Each row has a name. After each piece below comes the name of the row it's from, unless a question asks for something else. Each question is about the rows just above it. Places in a row count from 1.

j_370: [158 120 141 127 168  87  81 153 107]
j_451: [158 137 138 138 169 105  69 127 115]
j_33: [138  88 121 100 136 156  84 122 154]
j_657: [168  86 116 103 140 104  88 103 177]
Where in the named rows is [122]? | j_33, 8
Is [ 88 104] printed in one of the named rows, side by side and in this order? | no
Row and place of [104] in the named rows: | j_657, 6
Does one of the named rows hold [ 87 168] side by side, in this order? | no
Where in the named rows is [154]? | j_33, 9
Where in the named rows is [86]? | j_657, 2

j_370: [122 159  94 150 134 136 134]
j_458: [143 126 105 138 146 155 145]
j_987: [126 139 109 135 131 136 133]
j_460: [153  78 159 129 147 107 123]
j_657: [126 114 111 150 148 130 127]
j_127: [ 77 160 149 148 114 121 144]
j_33: [124 134 151  80  89 122  94]
Is [ 89 122] printed in one of the named rows, side by side and in this order? | yes
Does one of the named rows hold [130 148 150 111 114] side by side, in this order? | no
Is [129 147] printed in one of the named rows, side by side and in this order? | yes
Is [159  78] printed in one of the named rows, side by side and in this order? | no
Does one of the named rows hold [151  80  89 122  94] side by side, in this order? | yes
Does one of the named rows hold [ 80  88 122  94] side by side, in this order? | no
[78] is at row and place | j_460, 2

j_637: [160 152 135 167 155 147 171 156 155 141 162 157 151 157 164 153 159 161
 162 140 156 160 152 159 135 147 151 147 158 157]
j_458: [160 152 135 166 155 147 171 156 155 141 162 157 151 157 164 153 159 161
 162 140 156 160 152 159 135 147 152 143 157 158]
j_460: [159 147 128 146 148 158 164 153 185 147 151 174 149 150 164 146 160 162
 148 144 153 145 157 154 139 149 156 159 151 155]
j_77: [158 156 144 146 149 151 165 165 157 149 147 167 150 156 180 144 161 156
 154 153 154 148 163 163 135 155 147 145 151 160]
j_657: [147 152 142 149 159 152 168 152 165 152 152 157 151 144 162 153 166 162
 156 150 162 146 162 154 136 153 145 147 165 157]
j_127: [150 163 131 155 162 152 175 150 159 149 152 176 148 153 157 169 150 156
 163 145 162 148 157 158 146 145 152 147 156 157]
Where in the named rows is [131]? | j_127, 3
q: [159 147 128 146 148 158 164 153 185 147 151 174 149 150 164 146 160 162
 148 144 153 145 157 154 139 149 156 159 151 155] | j_460
Where in the named rows is [174]? | j_460, 12
Row and place of [175] in the named rows: | j_127, 7
Is [161 148] printed in one of the named rows, side by side and in this order? | no
Does one of the named rows hold [162 146] side by side, in this order? | yes

j_77: [118 175 156 117 133  72]
j_906: [136 101  94 182 131 163]
j_127: [159 165 154 118 137  79]
Does one of the named rows hold [118 137] side by side, in this order? | yes
Is [101  95] printed in one of the named rows, side by side and in this order? | no
Is [156 117] printed in one of the named rows, side by side and in this order? | yes
[137] is at row and place | j_127, 5
[117] is at row and place | j_77, 4
Is [175 156] printed in one of the named rows, side by side and in this order? | yes

j_906: [103  87 112 124 122 137]
j_748: [117  95 141 129 118 158]
j_657: [125 126  87 101 126 127]
j_127: [152 141 124  94 137 134]
j_637: [121 123 107 136 112 136]
j_458: [129 152 123 124 151  86]
Is [112 124 121 137] printed in one of the named rows, side by side and in this order? | no
Where in the named rows is [125]? | j_657, 1
Row and place of [158] in the named rows: | j_748, 6
Among the named rows, does one hold [117  95 141] next to each other, in this order? | yes
Row and place of [95] in the named rows: | j_748, 2
Where in the named rows is [86]? | j_458, 6

j_77: [129 143 145 130 116 158]
j_657: [ 97 156 164 129 125 162]
j_460: [ 97 156 164 129 133 141]
j_748: [104 119 113 128 152 145]
j_33: [159 122 119 127 140  97]
Does one of the named rows hold [140 127 119 122 159] side by side, in this order? | no
Among the named rows, does one hold [129 125] next to each other, in this order? | yes
Among the named rows, does one hold [156 164 129] next to each other, in this order? | yes
Is [ 98 156] printed in one of the named rows, side by side and in this order? | no
Where in the named rows is [127]? | j_33, 4
Is [123 119] printed in one of the named rows, side by side and in this order? | no

j_748: [113 105 113 124 131 128 123]
j_77: [116 108 112 127 133 128 120]
j_460: [ 88 116 173 121 142 149 152]
j_451: [110 129 148 129 129 139  87]
j_906: [110 103 108 123 131 128 123]
j_637: [107 109 105 124 128 129 125]
j_127: [115 130 143 126 128 138 140]
Where in the named rows is [115]? | j_127, 1
Among the named rows, does one hold [173 121] next to each other, in this order? | yes
[173] is at row and place | j_460, 3
Row and place of [88] in the named rows: | j_460, 1
[125] is at row and place | j_637, 7
Which row holds [107 109 105 124 128 129 125]? | j_637
Among the named rows, does one hold [124 131 128 123] next to each other, in this order? | yes

j_127: [126 119 118 121 130 122 131 125 130 111]
j_657: [121 120 142 135 130 124 107 124 131 125]
j_460: [132 105 148 138 179 126 131 105 133 144]
j_33: [142 123 132 138 128 151 102 108 138 146]
j_370: [118 128 128 137 142 124 132 110 138 136]
j_637: [134 116 140 109 137 152 166 115 141 104]
j_906: [ 89 117 116 136 174 115 119 116 103 118]
j_458: [114 109  90 122 111 137 106 111 159 100]
Where in the named rows is [89]? | j_906, 1
Where in the named rows is [114]? | j_458, 1
Where in the named rows is [107]? | j_657, 7
[152] is at row and place | j_637, 6
Does one of the named rows hold [115 166 152 137] side by side, in this order? | no

j_370: [129 129 129 124 108 123 118 120 128 121 117 110 140 126 125 121 134 109
 142 117 120 129 128 141 128 132 146 144 116 136 143]
j_748: [154 125 127 134 165 127 126 129 130 125 138 107 101 132 135 133 124 129
 126 138 123 128 139 129 143 128 125 141 126 133 158]
j_657: [110 133 120 141 129 125 130 108 130 120 107 143 104 132 129 131 124 135
 133 126 140 141 122 110 113 128 123 102  90 131  98]
j_460: [108 132 125 125 119 134 139 115 134 126 105 137 160 136 132 124 115 130
 113 134 139 147 133 123 133 128 129 134 145 127  98]
j_906: [156 130 137 119 121 125 135 121 117 118 153 103 137 139 121 130 134 117
 115 135 138 137 131 127 125 129 136 121 142 122 141]
j_33: [154 125 116 134 165 127 126 129 130 125 138 107 101 132 135 133 124 129
 126 138 123 156 124 126 126 129 136 119 118 124 134]
j_127: [115 124 129 134 106 118 156 108 143 128 147 127 120 126 140 133 129 152
 116 135 154 126 122 127 150 129 148 118 126 138 172]
Where in the named rows is [105]? | j_460, 11
q: [110 133 120 141 129 125 130 108 130 120 107 143 104 132 129 131 124 135
 133 126 140 141 122 110 113 128 123 102  90 131  98] | j_657
Among the named rows, does one hold [126 140] next to each other, in this order? | yes
The row with [129 129 129 124 108 123 118 120 128 121 117 110 140 126 125 121 134 109
 142 117 120 129 128 141 128 132 146 144 116 136 143] is | j_370
Is [132 135] printed in one of the named rows, side by side and in this order? | yes

j_748: [105 127 128 129 137 122 121 141 150 168 141 127 147 105 134 132 168 145]
j_77: [103 140 140 114 157 137  97 108 151 126 139 142 115 130 144 112 103 108]
j_451: [131 116 123 129 106 147 142 104 117 113 102 136 122 159 116 125  84 131]
j_987: [150 131 144 122 161 105 128 153 129 125 152 122 119 108 129 132 166 109]
j_370: [ 95 124 116 130 104 152 123 101 138 143 107 137 138 145 129 122  94 149]
j_637: [ 84 130 127 122 131 148 106 102 155 150 124 143 136 134 139 116 104 136]
j_33: [127  91 144 120 138 143 159 114 139 146 109 147 123 157 103 130 117 130]
j_906: [129  94 138 127 134 129 162 137 139 164 119 136 138 134 105 139 157 143]
j_657: [135  89 143 122 133 139 165 119 133 145 108 143 125 156 100 133 123 132]
j_127: [132 152 108 137  96 134 113 117 105  93 119 118 126 133 134 123  91 128]
j_458: [145 133 123 128 112 137 131 112 106  90 114 128 113 151 125 123  84 116]
j_460: [138  91 137 129 127 130 168 134 130 154 113 135 135 142 100 140 148 142]
Is [105 147] printed in one of the named rows, side by side and in this order? | no
q: [103 140 140 114 157 137  97 108 151 126 139 142 115 130 144 112 103 108] | j_77
[115] is at row and place | j_77, 13
Is [106 147] printed in one of the named rows, side by side and in this order? | yes
Is [133 134] printed in one of the named rows, side by side and in this order? | yes
Is [137 139 164 119 136] printed in one of the named rows, side by side and in this order? | yes

